Each row of numbers belongs to one of the things below and depends on some of the facts about them. Some rows are named. Which thing is each other row?

How the things are related:
(105) | γ mozopa
(119) | γ zufle
(121) | γ plasken
(123) | θ (66) | γ zufle
(150) | Φ (464), (8) | γ klisafa
(152) | θ (847), (486), (778), (65), (753) | γ plasken
(155) | γ drerubran
(177) | γ balok
(18) | θ (741), (538), (177) | γ plasken
(190) | θ (498), (734), (105) | γ plasken
(2) | γ klisafa
(206) | γ zufle
(214) | Φ (529), (8) | γ mozopa
(24) | θ (538) | γ klisafa
(240) | γ klisafa
(247) | γ drerubran
(250) | Φ (8) | γ plasken
(256) | Φ (529), (8) | γ drerubran
(287) | θ (247) | γ plasken
(328) | γ klisafa
(334) | Φ (418), (250) | θ (766), (454), (328), (206) | γ balok
(341) | θ (447), (2) | γ klisafa
(359) | Φ (498) | θ (475), (66) | γ zufle
(387) | γ zufle
(397) | θ (529), (498), (8) | γ plasken
(401) | Φ (538), (464), (8) | θ (150), (807), (771), (240) | γ mozopa
(402) | θ (741), (565), (447), (538), (608) | γ mozopa
(403) | θ (71) | γ balok
(418) | θ (778), (454), (66) | γ plasken
(428) | γ mozopa
(438) | θ (247), (78), (98), (214) | γ plasken
(447) | Φ (66) | γ mozopa
(454) | γ zufle
(464) | θ (71) | γ mozopa
(474) | θ (523) | γ zufle
(475) | Φ (713), (250) | γ mozopa
(486) | γ mozopa
(494) | γ mozopa
(498) | Φ (8), (250) | γ zufle
(5) | θ (78), (66) | γ zufle
(523) | Φ (538), (418), (8) | γ zufle
(525) | θ (753), (240) | γ zufle
(527) | γ drerubran
(529) | Φ (8), (603), (119) | γ zufle
(538) | Φ (418), (8) | γ zufle
(565) | γ mozopa
(573) | Φ (418) | γ zufle
(577) | Φ (150) | θ (494), (734), (523) | γ zufle
(603) | Φ (121) | θ (778), (240) | γ mozopa
(605) | θ (150), (734), (155) | γ balok
(608) | γ mozopa
(612) | Φ (635), (713), (250) | γ balok
(635) | Φ (119) | γ mozopa
(645) | γ drerubran
(65) | Φ (250) | γ mozopa
(66) | Φ (538), (8) | γ drerubran
(677) | θ (527), (741), (849), (645), (428) | γ drerubran
(71) | Φ (713) | γ zufle
(713) | Φ (334) | θ (387), (71) | γ drerubran
(73) | θ (778), (65), (849), (573) | γ mozopa
(734) | γ mozopa
(741) | Φ (464), (475), (250) | γ mozopa
(752) | θ (565), (645), (447) | γ zufle
(753) | γ balok
(766) | Φ (119), (250) | γ klisafa
(771) | γ zufle
(778) | Φ (418), (8), (603) | γ plasken
(78) | γ balok
(788) | θ (119) | γ klisafa
(8) | γ mozopa
(807) | γ balok
(813) | θ (155) | γ zufle
(847) | Φ (766), (475), (8) | γ mozopa
(849) | γ balok
(98) | Φ (150) | γ klisafa

Some rows with their names:
[ 0  0 -2 11 -3 -3  7 -5 -6 10  8  2  3  2 35  4] -> (603)
[  6  -1   1   0  -2   3  38  10  -9  -9   3 -11  -1  -4   7  -2] -> (577)
[  4   2   3   6  -6  -4  24   5   1  -8   0 -15  -1  -1   7  20] -> (98)
[ -5   0  -1   2   5  -1 -25  12   2  -1  -4  -6   1   3  10   6] -> (65)
[  6  -1   4   5  -5  -9 -17   1  -8  -1   3  -2   6   8  29  11] -> (778)
[  9   1   4  -1  -6  -9  28  16  -9 -15   2 -12   6   0   9  22] -> (150)
[ 12   1   6   1   7 -10  -2   4  -3  -3  -5  -6   4   2  10  28] -> (214)
[ 10   2   3  -2   1 -10   8   8  -9  -4   2  -6   8   3  21   2] -> (401)
[ 20  -4  10  -8  -1 -10 -15   8   3 -10  10  -6   8   3   2  23] -> (66)
[ -4  -1   0   5   4   1 -15   8   3   0  -3 -10  -4  -1   9   7] -> (612)
[ -6  -2  -1   1   4   1 -23  16   7  -4  -2 -12  -4  -1   2   2] -> (475)
[ 2  3  2  0  3  4  7 -8 -1  1 -2 -2  2  6 -9 -2] -> (788)
[  3   2   3   2   3   5   2  -6  -2  -5  -6  -3   1   8 -11   5] -> (105)
[ 12   7   3   5  12  -1  13 -11  10   6  -5  -8   1   4  -8  -3] -> (438)
[  9   7   3   7  10  -1  10 -10   8   2  -8 -10   0   6  -8   4] -> (247)
[ -3   2   2  -7   1   2   7 -14  -2   4   0  -4   1   5 -11  -1] -> (752)
[  2   1   1   8   9   5  -2 -11   1   4  -7   4  -1   4  -3  20] -> (119)
[-2  3 -1  2 -2  2  1 -8 -3  3  3  4  6  9  1 -3] -> (73)
[ -4   2   2  -9   1   1  10 -17  -2   6   0  -4   1   3  -8  -3] -> (24)
[  2   2   3   2   3   5   2  -6  -2  -5  -6  -2   0   8 -11   5] -> (494)
[  6   1   1  -1  10   8  19  -4  -7  -1  -4  -2   1   4  -6 -18] -> (605)
[  8   9   5  -2  -8   4   1  -3  -3   8  -4   9  -1  -2 -19  -2] -> (403)
[  0   2   2  -5   2   2   8 -14  -1   4  -1  -3   1   4 -11  -1] -> (341)
[ 0  4 -1  7  0  2  3 -7 -3  1 -2  1  5 11  2  0] -> (240)
[  0   2   3   2   1   4  -1  -8  -1  -3  -5  -2   1   9 -10   9] -> (428)
[10  2  6 -4  5 -5 -4 -1 -5 -8 -6 -1  7  9 -8 18] -> (8)
[ 4  2  2  0  4  5  8 -7 -3 -1 -3 -2  1  6 -9 -3] -> (397)

Which thing is each row?
Some rows may be things named above.
[  9  10   4  -4 -11   2  10   2  -5   4  -4   7   1  -3 -21   1]	(464)
[  6  -1   4   4  -4  -9 -18   1  -8   0   4  -3   6   7  29  10]	(778)
[ 13  -2   9  -2   2  -5 -10   4 -11  -7  -4 -11   1   4  14   0]	(523)
[  8   9   5  -2  -8   4   1  -3  -4   8  -5   9  -1  -2 -19  -2]	(403)
[ -4   2   1  -4  -1   2   4 -13  -2   3   0  -2   2   6  -7   1]	(677)
[ -3  -2  -1   5  13   1 -23   8   3   4  -7   0  -3  -2  10  23]	(766)
[ 13  -3   9  -1   3  -5 -10   5 -11  -7  -4 -10   1   4  15   0]	(523)
[ 9 -3  3 -5  2 -1 -8  5  8 -3 10 -2  3  0 -4  7]	(359)
[ 1 -2  1 12  9  3 -6 -4  1  7 -5  2 -5 -5 16 33]	(635)
[  6   0   4  -8  10 -11 -25  18  -3  -6  -6  -6   6   2   8  17]	(250)
[  4  -1   7   7  -5  -2 -20  -3  -4  -2  -2 -12  -3   7  18   0]	(573)
[ 14   1   6   1   7 -10  -3   4  -2  -3  -5  -6   5   2  12  28]	(214)
[ 12   1   4  -3   5   2   1  -8  12   0   7   0   3   4 -18  -1]	(5)
[ 12   1   4  -3   5   2   2  -8  11   0   7  -1   3   5 -17   0]	(5)
[ 10  -1   4  -6   1   4  -1  -7   9  -1  10   2   4   4 -19   0]	(123)
[ -1   0   4  -2  -2  -4   2  -4  -3  -1  -1 -11   0   1   7  14]	(447)
[-1  4  0  5  1  3  0 -7 -2 -1 -4  0  3 10 -2  6]	(753)
[ 10   7   3   4  11  -2  16 -12   7   7  -5  -8   1   3  -6  -6]	(287)
[ -1   5  -2   5   1   1  10  -8  -4   5   1   2   6   9   8 -10]	(525)
[ -5   0  -1   2   6  -1 -24  12   1  -1  -4  -6   1   4   9   5]	(65)
[10  0  5 -1  4 -9 -5  5 -5 -5 -4 -3  5  2 11 28]	(256)
[  4   6   4   6 -13   2 -10  10  -2   4  -4  -2  -7  -8  -1   6]	(71)
[  9  -2  11 -10  -3 -14 -18  -6 -10  -2   0 -15   2   5  18   7]	(538)
[ 10  -1   4  -5   1   4  -2  -7   9  -2  10   2   4   5 -18  -1]	(123)
[  0   5  -2   4   1   1   8  -8  -4   5   1   3   6  10   7 -10]	(525)
[  8  -1   5   0  -5   1 -18 -11   3   2  10   0   4  11   2 -17]	(418)
[  5  -1   3  -7  11  -7 -20  18  -3  -7  -6  -7   4   1   5  11]	(498)
[  6  -1   2   0  -3   3  38   9  -9  -8   3 -11  -2  -4   8  -3]	(577)
[  4   0   3   0   4  -6 -11   8  -3  -5  -4  -5   3   3   9  20]	(847)
[  1   5   4   4 -13   2 -10   9  -1   8  -1  -6  -9  -9   6 -11]	(713)
[-2  5 -2  4  1  1  8 -8 -4  5  1  2  6  9  7 -9]	(525)
[  2   4   3   3  -2   5  -2  -6  -1  -2  -6  -1   1   7 -14   9]	(387)
[ -7  -1   1  -6   2  -3  -9   7   1  -3  -2 -11  -1  -1   3   9]	(741)
[  0  -2   4   2   0  -1 -32   5   1   2   0 -13  -4   2  17 -17]	(334)
[10  0  6 -1  5 -9 -5  5 -6 -4 -4 -4  5  2 10 28]	(256)
[  6   4   4   4   6   2   2  -9   7  -2  -4  -6   1   7 -14   8]	(78)
[ -4  -1   0   4   4   2 -15   8   3   0  -4 -10  -4  -1  10   7]	(612)
[  1   2   2   5   1   5   2 -10  -1  -1  -4  -2  -1   7  -7  10]	(121)
[11 -2  5  6 10 -6 -6  0 -6  2 -6  3  2 -2 19 41]	(529)

